Below is a small trained network, with its code and all its weights. Each question gives an input and a class and asks what happens when units are switched off, that is, made to give their printed mean instead of their output.

import numpy as np


def w(rows, s, z=0):
    codes = np.array(rows[::2]) - 128.0
    scale = np.full(codes.shape[1], s)
    scale[-1] = z or s
    return codes * scale


def f(y):
    return y / 2 * (1 + np.tanh(0.7978845608 * (y + 0.044715 * y**3)))


def log_softmax(a):
    a = a - a.max(-1, keepdims=True)
    return a - np.log(np.exp(a).sum(-1, keepdims=True))


def net(x, mask):
    res = np.array(x, float).reshape(1, 7) / 4 @ E
    y = f(res @ A[0][:, :-1].T + A[0][:, -1])
    res = res + np.where(mask, y, B[0][:, -1]) @ B[0][:, :-1]
    return log_softmax(res[-1] @ U[:, :-1].T + U[:, -1])


A, B = {}, {}
E = w([
[123,136,136,135,155,139,150,109],'x0',
[122,125,123,115,117,130,114,139],'x1',
[214,76,133,53,190,95,109,71],'x2',
[132,132,127,139,140,122,149,119],'x3',
[133,123,118,124,110,114,114,142],'x4',
[183,248,91,143,134,198,69,133],'x5',
[144,56,89,138,172,248,162,219],'x6',
],0.015)
A[0] = w([
[143,1,199,67,143,90,130,74,157],'neuron 0',
[248,93,112,32,163,147,105,68,91],'neuron 1',
[21,55,189,159,76,95,163,127,185],'neuron 2',
[73,196,215,133,104,47,81,60,254],'neuron 3',
[81,110,142,90,67,82,171,63,129],'neuron 4',
[126,66,137,102,123,149,130,152,133],'neuron 5',
],0.0093,0.0083)
B[0] = w([
[108,102,72,27,86,137,209,104,211],'neuron 0',
[242,96,170,126,187,83,135,71,195],'neuron 1',
[134,30,111,210,201,167,73,105,212],'neuron 2',
[192,158,87,135,93,146,71,11,253],'neuron 3',
[100,78,31,80,159,132,87,84,180],'neuron 4',
[123,94,123,130,142,103,144,163,159],'neuron 5',
],0.013,0.022)
U = w([
[180,73,109,162,198,138,56,105,208],'0',
[17,52,139,194,207,120,132,208,109],'1',
[102,125,88,64,92,97,151,76,28],'2',
[105,64,146,77,144,118,206,175,147],'3',
[93,245,133,188,77,141,66,99,94],'4',
[83,205,110,175,134,218,131,232,255],'5',
[169,224,186,92,158,42,83,82,35],'6',
],0.013,0.0042)

Each question gives the input, the list of numbers given to net, and the class t.
The units are the neurons (one row each of A and B). Each row of codes is followed by its name. A weight is (code - 128) times the scale printed after its matrix; where a second scale follows, it is the last column's (A, B and U).
mask holds one flag per neuron, in row order. A switched-off neuron (its flag False) gives its mean, the last column of its row in B, instead of its output. The means were averaged over made-up inputs and are rounded, as every weight is.
A unit's drop is (log p(t) with every unit on - log p(t) with that unit switched off) / (log p(t) with every unit on - log p(t) with every unit switched off).
The circuit of an input: a set's keep is (log p(t) with only the set's units on - log p(t) with every unit switched off) / (log p(t) with every unit on - log p(t) with every unit switched off). Starting from all 6 units, units are removed one at a time, each time the one whose removal leaves the highest keep (on an exact tie, the one counted first), for as long as the keep stays at least 0.8.
circuit, biggest first: the units of the circuit, biggest drop first
top k neurons: the k neurons with the biggest drops, biggest first
drop of u: that unit's drop, to one decimal
input [1,-8,6,3,0,1,-2], class 6: circuit, biggest first => neuron 2
input [-5,-5,7,0,-6,-2,1], class 3: circuit, biggest first => neuron 3; neuron 0
input [5,-8,-6,8,8,1,-1], class 4: circuit, biggest first => neuron 1; neuron 4
input [4,-7,-1,5,3,3,1], class 5: top 3 neurons => neuron 3; neuron 1; neuron 2
input [4,-7,0,-7,7,1,-7], class 4: top 3 neurons => neuron 1; neuron 0; neuron 2
input [8,-1,3,6,-5,1,0], class 6: top 2 neurons => neuron 2; neuron 4
input [5,2,-1,-7,-8,0,3], class 1: top 3 neurons => neuron 3; neuron 0; neuron 1
input [-8,4,-8,5,6,0,-7], class 0: top 2 neurons => neuron 2; neuron 4
input [-5,-1,2,-3,-8,-8,0], class 2: top 3 neurons => neuron 0; neuron 4; neuron 1
input [0,3,0,1,4,-5,8], class 1: top 2 neurons => neuron 3; neuron 2
input [-2,-1,-2,2,-3,-8,7], class 1: top 2 neurons => neuron 2; neuron 3
input [1,3,7,-8,2,3,-6], class 6: top 2 neurons => neuron 2; neuron 1
input [8,-7,-4,-1,7,1,8], class 5: drop of neuron 2 => 0.2
input [-6,-1,5,-6,3,-8,2], class 3: drop of neuron 1 => 0.0
input [-2,6,4,-7,-4,5,-6], class 6: drop of neuron 2 => 0.3
input [-3,-5,6,4,5,-1,-7], class 2: drop of neuron 4 => 0.1
input [-6,-2,7,7,-5,-6,3], class 3: circuit, biggest first => neuron 3
input [-8,5,1,-6,-1,-5,-1], class 2: top 2 neurons => neuron 0; neuron 1
input [-4,-6,8,-8,7,-8,2], class 3: top 2 neurons => neuron 0; neuron 3
input [1,0,-8,5,0,-5,2], class 1: top neuron => neuron 3
input [8,5,8,-4,6,-7,5], class 3: top 2 neurons => neuron 0; neuron 3
input [-7,8,1,4,6,-5,-3], class 2: top 2 neurons => neuron 0; neuron 1
